What can hang from each mark
K250: K470
K703: K34 K125 K358 K565 K701
K358: K250 K565 K791
K34: K250 K358 K565 K703
K565: K34 K701 K827
K125: K358 K791
K791: K34
K470: K34
K209: K34 K470 K687
K215: K241
K687: K241 K470
K701: K34 K687 K827
K241: K215 K687 K791
K827: K209

Every row comes from one small tree of marks. Brackets hold a mark, then the marks that hang from it, in the order of their numbers. Every link used is in the known rows. Which tree was each row made from?
Each row is shifted at random along 7 fixed directions that mean nothing.
Known rows
{K687 {K241 K215 K791} K470}: [  23 -325   58 -142 -161  292 -255   -7    4 -517 -404  -53 -289  335
  215    0 -149  -96  208 -291 -430 -170  278 -153 -239  169  245 -293
  200 -380 -214   93 -231 -206  451  245  140 -311  135  160  -22 -306
 -253  212 -405 -123  177  162  -27]
{K34 {K565 K701 K827}}: [ -17   57   13   68 -405  269  -26 -270 -234  -85 -535  -72  -94 -307
  216 -170  239  -60  307 -204 -297  -18  152 -255 -272 -218    5  -70
  205  170 -123  295 -244  -55   16  126  128 -117  472  189 -298   27
   34  334 -186  121  175   28 -280]
{K703 {K34 K250} {K565 {K701 {K687 K470} K827}}}: [-169   65   16  320 -237  -59 -122  247  -65  -91  177  252  -27  164
  -38 -105  -13  -88   42   34  121  -65  104 -101  323  121  -75   73
  103 -290 -316 -226 -232 -169 -316  200  259 -353  123 -250 -112   -4
  269  140  213 -316 -168 -128 -118]
{K358 {K565 K701 K827} {K791 {K34 K250}}}: [ -61   83   -4 -374 -219  354  -75  158  -31 -115 -486  -20  140  -65
  297 -124  -13  -84  279 -253 -316  113  289 -144 -364 -184  483 -113
  293   18 -236  156  -10  126  -25  -60   91 -183   65  279  -30    6
  -56   65 -256   -2   23   26 -122]
{K125 {K358 K250 {K565 K701}} K791}: [  26  -39   73  -26 -225  178 -123 -251 -161  -48  199   38 -268   53
   -6 -390   65 -118  -91  240    3  205  242 -149   61   -8 -101  280
  156   35 -195 -117 -251 -126 -427  249  167 -446   -4 -364 -371  137
  355  113  159 -198 -122   29 -385]
{K565 {K701 {K34 K358} {K687 K241}} K827}: [ 104   65  112  337 -475    1 -210   46  310 -174  177 -202 -320  156
   83  106   52  -15 -280   88 -235 -125  235 -307   11   -4  259  -35
  197  104 -354 -237 -277   64  -72  283  211 -387  301  297  -51   92
  238  154   70  -95 -333  376  241]
{K827 {K209 {K470 {K34 K565}} {K687 {K241 K791}}}}: [ 498   58   53  285  202  113 -219  109 -256  211  210 -118 -137   24
   28 -225  435 -116  362  -87  360  110  258  -45  289 -478   40 -121
 -192 -166 -302 -569  -45   27  224 -119 -257  268  457 -334  -26 -107
  107  211  -11 -123 -334 -182  354]
{K209 {K34 K358 K703} K470}: [ 263 -157   83  300  -63  192  -99   71   10  -87   47  -10 -162  226
  171  157  154   96  107   34   56  -21  185 -115 -117 -366  246  -74
   -8  -19 -165 -297  -93 -195 -170  -61 -176  -90  195  -28   61  -24
  188  121 -107 -253 -331   91  112]
{K565 {K34 K250 {K358 K791}} K701}: [ 136  247   29  161 -217  135  -79 -152   22   97   35 -137  135   12
  208 -160  326  -28  252  -66   89  121  267   -4   48 -448  218  116
   97  212 -273 -286 -142   91  -91  -14  -62 -188  244  -15  -61  102
  159   68   67 -112 -259   46   60]
{K34 {K358 K250 {K565 {K701 {K687 K241}}}} K703}: [ -90  343  136  283 -208 -144  -99  104  301   95   13   75   86  -92
 -127   -2 -114 -123   95 -134   -5   28   -9 -196  102  -11  376 -199
  -38   33 -128 -246 -323   67 -198  110  307 -401   98  221  -19  199
  145  -94  -35 -310 -105 -134   23]
{K125 {K358 {K250 K470} K791}}: [-149   28  258  -95 -329   45 -118 -311  104 -119 -201  -54  -17 -104
  -31 -153 -334   -1  243 -271 -320 -151   73 -211 -235  128  112 -293
   -5  164    9  236 -360  106  -71   96  274 -352   72  139  -25  236
  -10   23  -14 -138  284  -24  -81]
{K125 {K358 {K565 {K34 K250} {K701 K827}}} K791}: [ 185  310   65  -74 -316  113  -55 -444 -117   63 -510 -253 -155 -399
  250 -369   90 -178   60 -184 -182  396  174 -285 -487 -488  152  -66
  155  199  226  215  215   79 -149  -98 -130  -96  469  127 -305  320
   88  260  -40  -50 -215  246 -159]
{K250 {K470 {K34 {K703 K701}}}}: [   2   61  101 -228 -102  373 -102 -163 -121 -177 -279 -314  -60  -44
  252 -461  282   18  135  -43   96  422  275  189 -453 -448  289  440
  246  127  -16  251  -57 -169  -37 -126 -109  -61 -126   11  -57   66
  -81  445 -109  -57  -22    7 -285]
{K241 {K791 {K34 K703}}}: [ 512  -29   16 -244 -208  349 -196 -162 -190 -248 -395 -357 -267  139
  552 -213  613    7  -10 -182 -143  195  544  -45 -699 -675  447  251
  305   29  -49  108  317 -303   38 -110 -361  128  153   43 -110 -172
 -144  418 -397   78 -416  450 -174]
{K241 K215 {K687 K470}}: [-139 -180  212  466 -300  -18 -190 -288 -103 -235  -68  -58 -221   39
   -6   52 -113 -132  215  -67 -303 -521  -46 -311   -7  380 -248 -308
  -24   -6 -199  130 -570 -112   14  505  352 -307  530  -96 -113   -1
   -4  403  114   17  464 -167  -69]
{K250 {K470 {K34 {K565 K701 K827} {K703 {K358 K791}}}}}: [ 147  200   28  466  -45 -157 -168   92  112  228  539   77  133  -46
 -325 -286   43 -158  250  230  341  -13  224  127  591  -47  -66 -157
 -301  -25 -440 -645 -489  200  -85  -20   59 -318  177 -336  -71  218
  292 -247  298 -370 -211 -259  124]
{K687 {K241 K215} K470}: [  12  -53  -28  264   -3   17 -242 -117  -56  -58  -98   48 -199   -2
 -118 -116  -78 -245  420 -236  -79 -122  123 -113  233   82  -27 -431
 -142 -266 -234 -247 -438  -31  476  203  136 -300  430  -83 -120   -3
 -142  165  -64 -240  188 -157  157]
{K827 {K209 {K34 K250 K703}}}: [ -82 -146  108 -115  -79  362   84   84 -144 -391 -292  -86    2  260
  231   27   61  182  416 -337 -248    5  178   -8 -248 -152  370   48
  174 -126 -109  302  -33 -105  -67  120  161   97  -29   57   47 -244
  -88  224 -219  -43  166 -120 -198]
{K34 {K703 K125 K358 {K701 {K687 K241} K827}}}: [ 254  132  190  213 -184 -123 -221  263  396 -159 -138 -246 -111  109
  211   66  162  117 -234 -234   57   66  271 -184 -292 -226  547   14
  232 -139   53  -68   -4 -175   97  -57   -1 -114   31  379  290 -110
 -149  123 -499 -291 -423  222  182]
{K34 K250 {K703 K125}}: [  48  213  -37  337   26 -237 -242  201  188   26  340   84  212  167
   -5 -335  306  148  157 -107  606  477   63  277  386 -359  434  226
 -285 -192 -319 -553 -110  -16 -147   30    1 -371 -163 -159   76  -96
   96 -172  110 -577 -481 -196   23]
{K209 {K34 K250 {K358 K791} K703} K470 K687}: [ 376   49  338  478 -126  -43  -10  166  112 -158  -23  -92  -83  259
   73  469   85  -62  292  -95  -81 -223  170 -303  -71 -196  192 -459
  -39   60  -88 -191  -28  -41 -353  -48 -215  233  490   72  396  -29
  130  159 -131  -37 -175   31  405]
{K209 {K34 K250} {K687 K241}}: [ 165 -112  161  405 -401   55 -309  328   70  -76  -53  299 -120  310
  158  405   82  140   31 -201  -40 -374  263 -366  136 -387  308 -228
 -223  -36 -429 -665  -63  -42  -49   64  166 -510  379   74  -18 -119
  134  -42  -11 -205 -594  234  357]
{K34 {K703 {K358 {K565 K701}}}}: [ 354   84   84  479 -161 -154 -159 -141  140   60  462 -100 -234   59
 -167  -76  252  -94 -170  295  172  -68  309 -116  285  -55  -33  105
  -10  111 -284 -423 -396 -181 -272  218   37 -250  170 -203  -52  148
  248   68   -7 -261 -354   38  -47]
{K565 {K34 {K703 K125 K358}} K701 K827}: [ 278   -7 -119  -15  246  155  -60  596  223 -149   56 -138  150  250
  391  274  196  184  260 -197   -1  128  367   39  -34 -243  620  -73
  317 -269 -229 -271  -55  152  279 -133 -138  197   82  334  649 -273
 -238 -213 -271 -349 -278   39  376]
{K687 {K470 {K34 K358 K565}}}: [-240  119   23  100 -397  176 -181 -341   60  137 -303   73  151 -297
   65 -468 -106   45   41 -102   78  259  -69  -62 -204 -401  324  120
 -162  241  -98  -38 -133  -15  -83  -38  192 -625   99  149 -464  324
  126   81  131 -381 -226  -62 -263]
{K703 K125 {K358 {K791 {K34 K250}}}}: [ -54  -59   45   13  -48  194  -80   -9 -154   62   79   33  222  207
  234 -306  294  121  324 -259  212  -27  149  171 -144 -233  172  411
  171 -157 -149   81 -200 -173 -136  -63  122  -96 -194 -301 -117 -216
  -23  171 -140 -269   30 -282 -297]
{K209 {K34 K565} K470 K687}: [   0 -285  145  174  -96  292 -195  440 -155  -31 -300  358   85  203
  298  340 -143  293  282 -264   -2 -222  -42 -298 -124 -322  300 -361
 -149 -180 -215 -334  -49  -36  -97 -184   67 -229  291  135  167 -131
  118  -12 -136 -290 -220  -76  227]
{K241 K215 {K687 K470} K791}: [ 314 -172   93   36  118   56 -388  160  -14 -349 -141 -151 -175  276
  340  -30   87  -28  205 -202 -103   14  161 -116 -158   -7  306 -359
   86 -387 -197 -173  -59  -90  356  163 -138   20  346   62  334 -300
 -252  141 -246 -199  -14    6  246]
{K125 K358 {K791 {K34 K250 {K565 K701}}}}: [ 275  267    2  149 -346   55  -56 -235 -210  141 -229  -28   -3 -172
  130 -201  194 -161  238 -243  -98  132  274 -238 -118 -442   98 -276
  -30   65    5 -118  120   51 -146  -65  -84  -71  556 -124 -296  164
   69  -39  -13 -124 -233  130 -115]
{K791 {K34 {K358 K250} K565}}: [-166  -46  -45 -101 -442  388  -93 -148 -208  -28 -269  245   29   67
  321 -256  228   92  102 -176  -79   28  139  -69 -365 -384  315  331
  206  121 -206   68   -3 -330 -272   52  179 -371  -25  -22 -440   -4
   88  179  -10 -183 -159   37 -502]
{K125 {K358 {K250 K470} K565} {K791 {K34 K703}}}: [ 126  129   73  138 -208 -159 -116   31  107   64  181  151   -7   -2
 -236   13 -317 -193   80  -45 -148 -166  263 -233  193  112  126 -506
 -214  -31 -112 -359 -142  144 -224   48  156 -317  274 -132  -18  315
  119 -350  193 -336 -187   64   52]
{K250 {K470 {K34 K358}}}: [-145 -210  181   -6 -434  309 -110 -232  -37 -252 -155  -62  -95  110
  116  -26  -45  133   69  -70 -285 -261  235 -136 -262  -40   86   97
  161  219 -173  167 -304 -159  -47  136  226 -263   78  124 -147   56
   18  181   -5  -78  114   95 -227]
{K703 {K34 K250} K125 {K358 K565 K791}}: [ -74   56  224  -39 -282   20   36 -120  158 -138 -195 -107  217  144
  106   14  -77  -56   82 -265 -210 -235  182  -81 -300   86  234  212
  338   86   44  430  -77 -179 -309   95  271  -10  -49  122  114  -22
 -165  267 -326 -130   69 -117 -270]
{K827 {K209 {K34 K250 {K358 K791} {K565 K701}} K687}}: [  43  130  219  113 -413   88 -204   65  330  -41 -205  -85  235   79
  218  -71 -137  300  -18 -213   31  187   15 -184  -81 -468  713  -35
 -127  218 -225 -265   59  129 -240  -48  188 -442   50  397   67  118
  160 -122  -74 -238 -589  109  169]
{K241 K215 {K791 {K34 K703}}}: [-235   18   68  199 -207  167 -121 -171 -154  -63 -178   21  155  106
  157 -444  -82  -78  340 -181  -18  -43  -62  146 -292 -112  216   95
 -137 -158 -169  120 -266  -26 -178  116  292 -593  -44 -289 -491  -34
   64  266   35 -159  212 -309 -390]
{K215 {K241 {K687 {K470 K34}} K791}}: [ 372 -118  149  -54  101  160 -224  297 -115 -219  281 -158 -233  397
  186 -149  221 -178  124  -98 -131   26  307   -4   96  121   72  -63
  204 -308 -467 -170 -171  -45  107  251  -12  150  163 -241  161 -361
  -91  110 -200 -109  104 -150  100]
{K34 K250 {K358 K791} K565 {K703 {K701 K687}}}: [ 206   95   86  260  -76  115  -38  608  -86  -82 -168  423  184  310
  160  276  338  115  381 -232   -4 -313  325 -234  200 -157  233 -475
  152 -401 -247 -503   18 -194   28  -81  -12  122  259   -6  158 -382
   81 -443 -457 -325 -150  -73  -16]
{K703 {K701 K34 K687}}: [   8   30  137   19  -54  119 -227  468   99  -67 -142   62   93  173
  170  186  -99  215   20 -301  -75 -115  200 -219  -75 -157  505 -302
   55 -146 -139 -280   -3   97  211  -72  141 -176  180  297  300  -11
 -122  -71 -289 -332 -178   21  328]
{K470 {K34 K250 K565 K703}}: [ 186   44   45  199 -271  137  -23  151 -127 -244  -59  187  -78  251
   59  183  387  -78  150    1 -121 -135  483 -162   56 -227  167  -35
  122   39 -293 -244   92 -221 -149  190  -11   28  310  -50  -91 -162
   13   26 -150 -150 -214   62 -170]
{K827 {K209 {K34 K358 {K703 K565 K701}} K470 K687}}: [ -64   96  185  127  -33  276  -59  109   29  120 -362 -132  246 -124
  267 -257 -131  250  231 -273  223  299 -211  -39 -349 -545  547   86
 -107   -2   72   50  -15   29 -204 -290   84 -209  -34  147   34   90
  114  211 -107 -235 -237 -239   31]
{K250 {K470 {K34 K565}}}: [ 345  113   26  414 -159  -49 -176 -235 -279  205  112   18 -137 -206
 -207  -28  393 -230  347    4   49 -335  417 -177  361 -277 -321 -338
 -208  204 -257 -461 -263  -14  205   20 -127  133  798 -256 -154  234
   65  127  133  -40 -109  -18  164]
{K209 {K34 {K358 K250 K565} K703} K687}: [  53   76   76  118   80  103 -257  550  185  137  -22  343  194  164
  261   45  -26  271   49 -109  349  306  -44  -79  -66 -589  761   45
 -173 -126 -203 -638  141    5 -282 -262   24 -409 -105  155  193   30
  148 -239   12 -596 -700 -121  217]
{K215 {K241 K687 {K791 {K34 K250}}}}: [ 170   57  157    5 -175  108 -206  215 -121  -78   57  -50   -5  261
  275 -231  159 -103  209 -365 -136  -19  117    8  -84  -61  210  -65
   67 -209 -417  -60 -129   27  -66  182  165 -122  122 -183  -64 -290
  -52   88 -126  -58   99 -168  -42]
{K215 {K241 {K687 {K470 {K34 {K703 K358}}}}}}: [ 288  148  256   83 -104  -10 -114  127  125  -86 -160 -258  -94    2
  138  128  -33 -158  167 -397 -385 -150  156 -256 -241   28  254 -436
  164    9  -78  135 -159   81  166  138  101  183  418  263  302  -52
 -303  108 -335  -60  214  -71  222]
{K209 {K34 K250 {K703 K701}} {K687 K470}}: [ 238  -28  110  304  -31  250 -102  307 -211 -108 -168   81 -125  173
  249  148  468   21  218  -28  171  -37  300 -133  -47 -535  171   25
   57 -109 -210 -333   26 -242 -161 -116 -220   22  351 -182  107 -128
  114  296  -64  -96 -369   63  128]

Which tree is each row?
[  55 -320   79  -72  -37  548 -278   -4 -411   45 -394  -19 -122  -38
  539 -255  365  497  242 -300  188    7   33 -138 -420 -718  227  198
   42  -80 -116 -124  -80 -195  203 -213  -54 -113   63  -30 -167 -185
  128  334  -98 -104 -217   73  -36] => {K827 {K209 K470 K687}}
[ 109   60   47  230  -15   71 -127  185    5   84  137  -22    1  -42
  -32 -246   77  -39   88  -58  189    1  304  -37  216 -182  130   24
  -30 -101 -288 -319 -132  -25  116   -6   30 -167  159 -197  -87   52
   54  120  -69 -249 -263 -202  138] => {K703 K34 {K701 {K827 K209}}}
[ 138   37  141  271 -460  177 -154  -95    5    8 -183   72   14   -5
   98  120  163  -13   93  -31  -99 -232  299 -312  -53 -370  161 -231
   12  289 -259 -318 -114  -67  -77   15  -33 -281  421  132 -173  104
  209   42 -111  -96 -282  185   62] => {K209 {K470 {K34 K250 {K358 K791} {K565 K701}}}}
[ 361  254  114  444   33  -83 -139  243   31   90   28  -25  -91  -49
   20  125  320 -116  231 -106  216   92  261 -190   45 -440  237 -398
  -27  -20  -79 -442   59  -19   85 -161 -362  236  533   47  198   65
   54   91 -103 -256 -301  -40  430] => {K209 {K470 {K34 K250 K358 {K703 {K701 K687 K827}}}}}
[ 301  -93  133  436 -480  -63 -253 -311 -173 -196   94 -181 -743   64
  -12  -99  404 -334 -153   75 -220 -409  398 -382  -54   54 -388 -109
  132 -107 -248  -77 -241 -307    4  308  -38  -94  620 -281 -484   11
  293  630  100  162 -142  414   13] => {K701 {K687 {K241 {K791 K34}} K470} K827}
[  12  524  134  439 -347 -267  -80 -179  354  198   43   -7  231 -241
 -230 -176  -77 -191   29  -36  133  252   50  -92   92 -324  449  -95
 -303  391 -110 -283  -22  174 -331   60  136 -403  255  180 -186  424
  105  -91  150 -373 -372 -170   25] => {K470 {K34 K250 {K358 K565} K703}}
[ 180   70   37  -88   34  109 -101  264   81  -97  -81   84 -136  -51
   -7  113  -29 -134  124  -47 -184   10  366 -239  -33  -39  295 -328
  208  -11 -112 -182  -62    2  107   -8  -57   79  268  197  299  120
 -129 -123 -136 -273  -92   12  159] => {K125 {K358 {K250 {K470 {K34 {K703 K701}}}} {K565 K827}}}
[   2   12   40  157 -146  -56 -101  224  214 -275  305  137   -5  391
 -113  -35 -147   38 -101   83    9  123  154   28  238  153  342  -34
  -88 -156 -338 -300  -31  -49 -273  242  189 -329  -86    6   61  -15
  119 -153    3 -491 -265  -17  -71] => {K701 {K34 K565 K703}}
[ -26 -324   64  184 -158   96 -412  370   76 -270   90  190   47  463
  253   72 -240   92   49 -130 -129 -388   89 -121   20  181  363 -339
 -123 -421 -483 -432 -246  -24  136  237  253 -590  110  -69   58 -267
  -34 -159   21 -351 -112  -23  129] => {K241 K215 {K687 K470} {K791 K34}}
[ 395  120   68  -87 -105  130 -230 -116 -174   12    7  -88 -290  -62
  -60   19  477 -335  109  154 -135 -297  664 -254  141 -238 -112 -176
  220  255 -291 -419 -136  -90  106   38 -226   93  529 -134   26  263
  158  303  -51  149 -246  351  195] => {K358 {K250 K470} {K565 {K701 K34}} K791}
[ 411  -20  -77 -110   56  328 -176  -99 -260 -103 -243 -192 -406  -12
  178 -103  527 -289  267 -159  -94  141  570 -127 -154 -449   96  -23
  242  -85 -141 -140   46 -210  500  -24 -320  276  482  -45  -78  -98
 -240  431 -263  -29 -155  180  119] => {K687 K241 {K470 K34}}
[ -68   14  102  293 -122   23  -41 -178  -64 -116  334 -223 -183  -30
 -179 -345   70 -122  222   62   53  115  127  -17  330  202 -163  103
   25   -9 -361   27 -545   45 -120  337  193 -173  144 -258 -215   47
  248  325  131  -58  232 -313  -76] => {K565 {K701 {K827 K209}}}
[ 178 -154  -87   28   59  344 -137   23 -347 -223 -289  -14 -267  217
  208 -139  299 -315  482 -250 -191 -185  360   -8 -169 -118   20 -199
  165 -483 -206  -49 -163 -259  420   66  -91    7  328 -297 -247 -314
 -172  362 -262  -33  186   -2 -107] => {K687 {K241 K215 {K791 {K34 K703}}} K470}
[ 452   69   48  124  -33   94 -247   28 -137  167  150  111 -101   11
   25   15  473  -93  270    6  103 -282  565 -147  180 -405  -27 -171
  118   80 -259 -567 -205 -121  198 -114 -210   70  392 -215   70   62
   58   -9 -116 -149 -308  103  198] => {K703 {K358 {K250 {K470 {K34 {K565 K701}}}} K791}}
[-124   16    6  -43   49   -5 -324  327   89 -114   26  140 -106   77
  141 -372  -95  142   -4 -103  274  579  -55    4  -48 -148  438  -14
    9 -374 -159 -224   67    0   25  -66   -5 -243  -77  133   32   17
   91   15   97 -595 -276 -126   87] => {K701 {K687 {K470 {K34 K565}}} K827}
[  61  -56   97  140  -91  209   60  -26 -222 -161 -111  -57  -58  190
  169   10  273   34  194 -180 -146 -256  253  -60 -296 -156   39  135
  196 -141   53  194  -13 -190 -106   40   66  110  158 -198 -145 -163
    2  301 -187 -137   72   24 -246] => {K701 {K34 {K703 {K125 K791} K358}}}
[ 532   55  -38  272  114   25 -337  224 -195  210  404    0  -25  171
  282 -267  559  -46  178  -74  372   93  252   34  145 -455  184   18
 -135 -293 -415 -672   17  -44   48  -80 -266   70  317 -434  -44 -234
   94  -45   67 -288 -472 -119  185] => {K241 K687 {K791 {K34 K358}}}
[  65  129  -99  225   -5  159 -145 -143 -453   -7  -43  106   19  137
  170 -637  501 -232  512  -45  330  225   97  341  -16 -396  -27  209
  -37 -314 -252 -160  -77 -264 -143    8 -130 -146  142 -631 -466 -144
  138  346  132 -145   12 -271 -429] => {K241 K215 {K791 {K34 {K250 K470} K565 K703}}}
[   5 -166   41  393    1  292  -71   61 -379  198  285  236   14  155
   77 -278  299  199  326   43  342  -84  -30   -5  323 -325  -94  291
 -160 -148 -397 -411 -263 -143 -263   42  183 -135  138 -524 -376 -127
  404  111  232 -254 -186 -397 -178] => {K827 {K209 {K34 K358 K565} K687}}
[  88  -49   -7  104   27  164 -142  -61 -165   78  108  -29 -184  -94
   42 -372  157  -19  125  116  164  250   59  -46   93 -204   70  243
  -22    8 -303 -141 -177  -17 -186  100   73 -105  163 -181 -180   92
  218  288  174 -151 -187 -216  -78] => {K358 {K565 {K827 {K209 K34 K687}}}}
